Below are the code and all the weights of a small trained network. Each question names an input and a class and asks about switching units off, where a switched-off unit gives its printed mean instead of its output.

import numpy as np


def w(rows, s, z=0):
    codes = np.array(rows[::2]) - 128.0
    scale = np.full(codes.shape[1], s)
    scale[-1] = z or s
    return codes * scale


def norm(h):
    return h / np.sqrt((h * h).mean(-1, keepdims=True) + 1e-5)


def f(y):
    return y / 2 * (1 + np.tanh(0.7978845608 * (y + 0.044715 * y**3)))


def log_softmax(a):
    a = a - a.max(-1, keepdims=True)
    return a - np.log(np.exp(a).sum(-1, keepdims=True))


def net(x, mask):
    res = np.array(x, float).reshape(1, 2) / 4 @ E
    u = 0
    for l in range(3):
        y = f(norm(res) @ A[l][:, :-1].T + A[l][:, -1])
        res = res + np.where(mask[u : u + 5], y, B[l][:, -1]) @ B[l][:, :-1]
        u += 5
    return log_softmax(norm(res)[-1] @ U[:, :-1].T + U[:, -1])


A, B = {}, {}
E = w([
[187,249,110,190,158,29,160,219],'x0',
[55,1,61,90,172,125,132,66],'x1',
],0.0055)
A[0] = w([
[39,180,3,200,178,115,94,122,131],'L0N0',
[145,211,174,178,176,63,79,172,135],'L0N1',
[170,45,22,183,249,49,135,64,73],'L0N2',
[190,204,199,106,159,206,142,197,3],'L0N3',
[176,136,56,133,226,59,169,245,162],'L0N4',
],0.0056,0.0022)
B[0] = w([
[69,173,209,63,93,154,150,172,181],'L0N0',
[143,171,68,85,109,155,128,64,236],'L0N1',
[133,156,129,99,147,11,210,118,232],'L0N2',
[110,171,165,66,175,78,94,121,196],'L0N3',
[148,88,171,124,138,179,128,130,254],'L0N4',
],0.013,0.0058)
A[1] = w([
[121,136,116,133,185,76,224,67,64],'L1N0',
[211,137,151,176,66,241,146,75,180],'L1N1',
[133,37,18,230,45,88,74,73,37],'L1N2',
[69,104,180,90,94,127,33,93,251],'L1N3',
[2,160,88,128,174,61,202,122,97],'L1N4',
],0.0067,0.0028)
B[1] = w([
[147,161,203,104,184,30,175,140,220],'L1N0',
[163,237,63,154,219,17,65,176,225],'L1N1',
[38,25,181,113,24,225,130,214,167],'L1N2',
[167,130,188,172,130,116,218,207,253],'L1N3',
[254,151,196,97,215,35,183,130,237],'L1N4',
],0.0084,0.0045)
A[2] = w([
[67,43,140,82,151,211,185,117,78],'L2N0',
[133,255,117,80,148,91,130,155,147],'L2N1',
[107,38,151,121,61,145,146,114,5],'L2N2',
[112,171,111,154,202,93,97,87,161],'L2N3',
[186,48,191,183,94,139,112,190,165],'L2N4',
],0.0073,0.0027)
B[2] = w([
[171,169,94,38,79,70,131,77,144],'L2N0',
[121,71,63,169,111,128,91,112,248],'L2N1',
[36,77,74,129,152,97,104,99,136],'L2N2',
[125,74,7,125,97,98,150,191,159],'L2N3',
[117,169,151,166,98,216,29,177,154],'L2N4',
],0.011,0.012)
U = w([
[179,159,8,183,147,83,85,122,148],'0',
[124,154,132,186,164,202,176,65,1],'1',
[74,101,138,98,75,156,96,118,121],'2',
[123,136,136,179,178,206,169,73,13],'3',
[110,175,144,166,191,179,133,61,17],'4',
[127,176,183,196,126,206,79,174,169],'5',
[145,130,145,102,175,63,219,90,197],'6',
[130,146,135,175,181,211,165,64,10],'7',
],0.018,0.0083)

Each question gives the input, the list of numbers given to net, and the class t.
The units are the neurons (one row each of A and B). Each row of codes is followed by its name. A weight is (code - 128) times the scale printed after its matrix; where a second scale follows, it is the last column's (A, B and U).
mask holds one flag per neuron, layer by layer. A switched-off neuron (its flag False) gives its mean, the last column of its row in B, instead of its output. The means were averaged over made-up inputs and are rounded, as every weight is.
A unit's drop is (log p(t) with every unit on - log p(t) with that unit switched off) / (log p(t) with every unit on - log p(t) with every unit switched off).
The circuit of an input: a set's keep is (log p(t) with only the set's units on - log p(t) with every unit switched off) / (log p(t) with every unit on - log p(t) with every unit switched off). Starting from the 12 units with the biggest drops (on a tie, the unit counted first), units are removed one at a time, each time the one whose removal leaves the highest keep (on an exact tie, the one counted first), for as long as the keep stays at least 0.8.
circuit, biggest first: the units of the circuit, biggest drop first
most important unit: the unit with the biggest drop
k most important neurons: the k neurons with the biggest drops, biggest first
top k neurons in layer l: the k neurons of layer l with the biggest drops, biggest first
drop when u is switched off: that unit's drop, to one decimal
input [-7,-4], class 0: circuit, biggest first => (L1N1, L0N2)
input [-2,-2], class 5: circuit, biggest first => (L0N2, L0N1)
input [-8,-7], class 5: circuit, biggest first => (L0N1, L2N4)
input [-5,1], class 2: most important unit => L0N4
input [-3,-4], class 5: 3 most important neurons => (L0N2, L0N1, L1N1)
input [-7,0], class 5: 2 most important neurons => (L0N2, L2N4)
input [-6,1], class 2: 4 most important neurons => (L0N4, L1N2, L0N0, L2N0)
input [-1,-2], class 0: 4 most important neurons => (L0N4, L0N2, L0N0, L2N1)
input [-5,-3], class 0: 3 most important neurons => (L1N1, L0N3, L0N2)
input [-6,-3], class 5: top 2 neurons in layer 1 => (L1N3, L1N2)
input [-5,3], class 2: top 4 neurons in layer 0 => (L0N2, L0N3, L0N0, L0N1)
input [-6,5], class 2: 2 most important neurons => (L0N3, L0N0)
input [-6,0], class 5: circuit, biggest first => (L0N2, L1N3)
input [-4,1], class 2: 4 most important neurons => (L0N2, L0N4, L0N0, L1N2)
input [-6,4], class 2: most important unit => L0N3
input [-5,2], class 2: 3 most important neurons => (L0N2, L2N0, L0N4)
input [-5,0], class 5: top 2 neurons in layer 1 => (L1N1, L1N3)
input [-8,0], class 5: 2 most important neurons => (L0N2, L2N4)
input [-2,-5], class 0: 2 most important neurons => (L0N2, L0N4)
input [-5,-4], class 5: circuit, biggest first => (L0N2)
input [-4,-2], class 5: 2 most important neurons => (L0N2, L0N1)
input [-6,-7], class 5: top 2 neurons in layer 0 => (L0N1, L0N3)
input [0,-3], class 0: drop when L0N2 is switched off => 0.2
input [-1,-4], class 0: drop when L0N2 is switched off => 0.3
input [-6,3], class 2: drop when L0N1 is switched off => 0.1
